Here is a tiny trained network, its code and every weight. The questions are about switching its units off for an input and a class, where a switched-off unit gives its printed mean instead of its output.

import numpy as np


def w(rows, s, z=0):
    codes = np.array(rows[::2]) - 128.0
    scale = np.full(codes.shape[1], s)
    scale[-1] = z or s
    return codes * scale


def norm(h):
    return h / np.sqrt((h * h).mean(-1, keepdims=True) + 1e-5)


def f(y):
    return y / 2 * (1 + np.tanh(0.7978845608 * (y + 0.044715 * y**3)))


def log_softmax(a):
    a = a - a.max(-1, keepdims=True)
    return a - np.log(np.exp(a).sum(-1, keepdims=True))


def net(x, mask):
    res = np.array(x, float).reshape(1, 6) / 4 @ E
    u = 0
    for l in range(4):
        y = f(norm(res) @ A[l][:, :-1].T + A[l][:, -1])
        res = res + np.where(mask[u : u + 4], y, B[l][:, -1]) @ B[l][:, :-1]
        u += 4
    return log_softmax(norm(res)[-1] @ U[:, :-1].T + U[:, -1])


A, B = {}, {}
E = w([
[109,84,144,99,162],'x0',
[158,62,67,83,151],'x1',
[74,77,169,101,90],'x2',
[111,154,48,127,109],'x3',
[153,140,128,223,223],'x4',
[1,164,136,103,142],'x5',
],0.0093)
A[0] = w([
[127,87,79,253,107,3],'L0N0',
[133,201,206,241,204,107],'L0N1',
[124,105,111,201,142,18],'L0N2',
[203,167,217,154,83,35],'L0N3',
],0.023,0.0043)
B[0] = w([
[133,167,107,181,141,172],'L0N0',
[163,208,167,252,139,252],'L0N1',
[138,155,153,151,145,153],'L0N2',
[48,48,98,188,72,189],'L0N3',
],0.023,0.017)
A[1] = w([
[226,189,68,114,6,108],'L1N0',
[90,166,126,195,78,253],'L1N1',
[170,24,116,108,248,202],'L1N2',
[13,180,245,34,95,191],'L1N3',
],0.02,0.0035)
B[1] = w([
[120,102,117,191,212,164],'L1N0',
[78,108,26,95,182,252],'L1N1',
[202,98,46,85,139,152],'L1N2',
[4,99,108,137,90,205],'L1N3',
],0.02,0.017)
A[2] = w([
[144,213,178,235,2,55],'L2N0',
[140,209,178,76,53,4],'L2N1',
[94,217,185,36,62,41],'L2N2',
[48,206,137,39,163,64],'L2N3',
],0.022,0.0028)
B[2] = w([
[249,128,138,73,245,253],'L2N0',
[83,61,137,84,225,124],'L2N1',
[188,163,186,24,149,137],'L2N2',
[68,19,164,190,128,177],'L2N3',
],0.018,0.011)
A[3] = w([
[186,206,164,139,37,1],'L3N0',
[251,220,198,104,147,189],'L3N1',
[191,233,154,157,42,62],'L3N2',
[155,156,200,96,124,59],'L3N3',
],0.021,0.002)
B[3] = w([
[96,32,60,106,77,130],'L3N0',
[93,77,8,214,84,254],'L3N1',
[28,88,76,67,152,172],'L3N2',
[124,114,83,132,75,123],'L3N3',
],0.016,0.0082)
U = w([
[205,87,112,61,160,111],'0',
[168,163,71,231,231,197],'1',
[167,239,246,53,137,3],'2',
[21,80,140,130,90,164],'3',
],0.013,0.0062)

Each question gives the input, the list of numbers given to net, and the class t.
The units are the neurons (one row each of A and B). Each row of codes is followed by its name. A weight is (code - 128) times the scale printed after its matrix; where a second scale follows, it is the last column's (A, B and U).
mask holds one flag per neuron, layer by layer. A switched-off neuron (its flag False) gives its mean, the last column of its row in B, instead of its output. The means were averaged over made-up inputs and are rounded, as every weight is.
A unit's drop is (log p(t) with every unit on - log p(t) with that unit switched off) / (log p(t) with every unit on - log p(t) with every unit switched off).
The circuit of an input: a set's keep is (log p(t) with only the set's units on - log p(t) with every unit switched off) / (log p(t) with every unit on - log p(t) with every unit switched off). Starting from the 12 units with the biggest drops (on a tie, the unit counted first), units are removed one at a time, each time the one whose removal leaves the highest keep (on an exact tie, the one counted first), for as long as the keep stays at least 0.8.
units of the circuit, in order: the units of the circuit, biggest drop first
k most important neurons: the k neurons with the biggest drops, biggest first
top k neurons in layer l: the k neurons of layer l with the biggest drops, biggest first
drop when u is switched off: that unit's drop, to one decimal
input [-7,-8,-3,-1,-8,6], class 3: units of the circuit, in order : (L0N1)
input [2,3,4,1,0,-4], class 0: 2 most important neurons : (L0N1, L0N0)
input [2,0,-5,-7,-7,-6], class 3: units of the circuit, in order : (L0N3, L0N1)
input [0,6,6,-6,-3,-1], class 0: units of the circuit, in order : (L0N1, L0N3)
input [5,8,4,-6,-8,-3], class 0: top 2 neurons in layer 0 : (L0N1, L0N3)
input [-8,-6,4,-7,-4,-7], class 3: 2 most important neurons : (L0N3, L0N1)
input [7,7,2,-1,-7,-8], class 0: 2 most important neurons : (L0N1, L0N0)
input [-7,7,1,-7,-4,-6], class 3: 3 most important neurons : (L0N3, L0N1, L2N0)
input [7,-2,-4,5,-1,-2], class 0: units of the circuit, in order : (L0N1, L0N0)
input [8,1,4,-4,0,-7], class 0: 3 most important neurons : (L0N1, L1N2, L1N3)
input [-1,6,4,7,3,8], class 3: drop when L0N1 is switched off : 0.8
input [8,2,-2,0,-3,-3], class 0: drop when L0N2 is switched off : 0.0
input [4,8,6,7,1,1], class 0: drop when L0N1 is switched off : 1.0
input [-4,-3,3,-3,-1,-3], class 3: units of the circuit, in order : (L0N3)
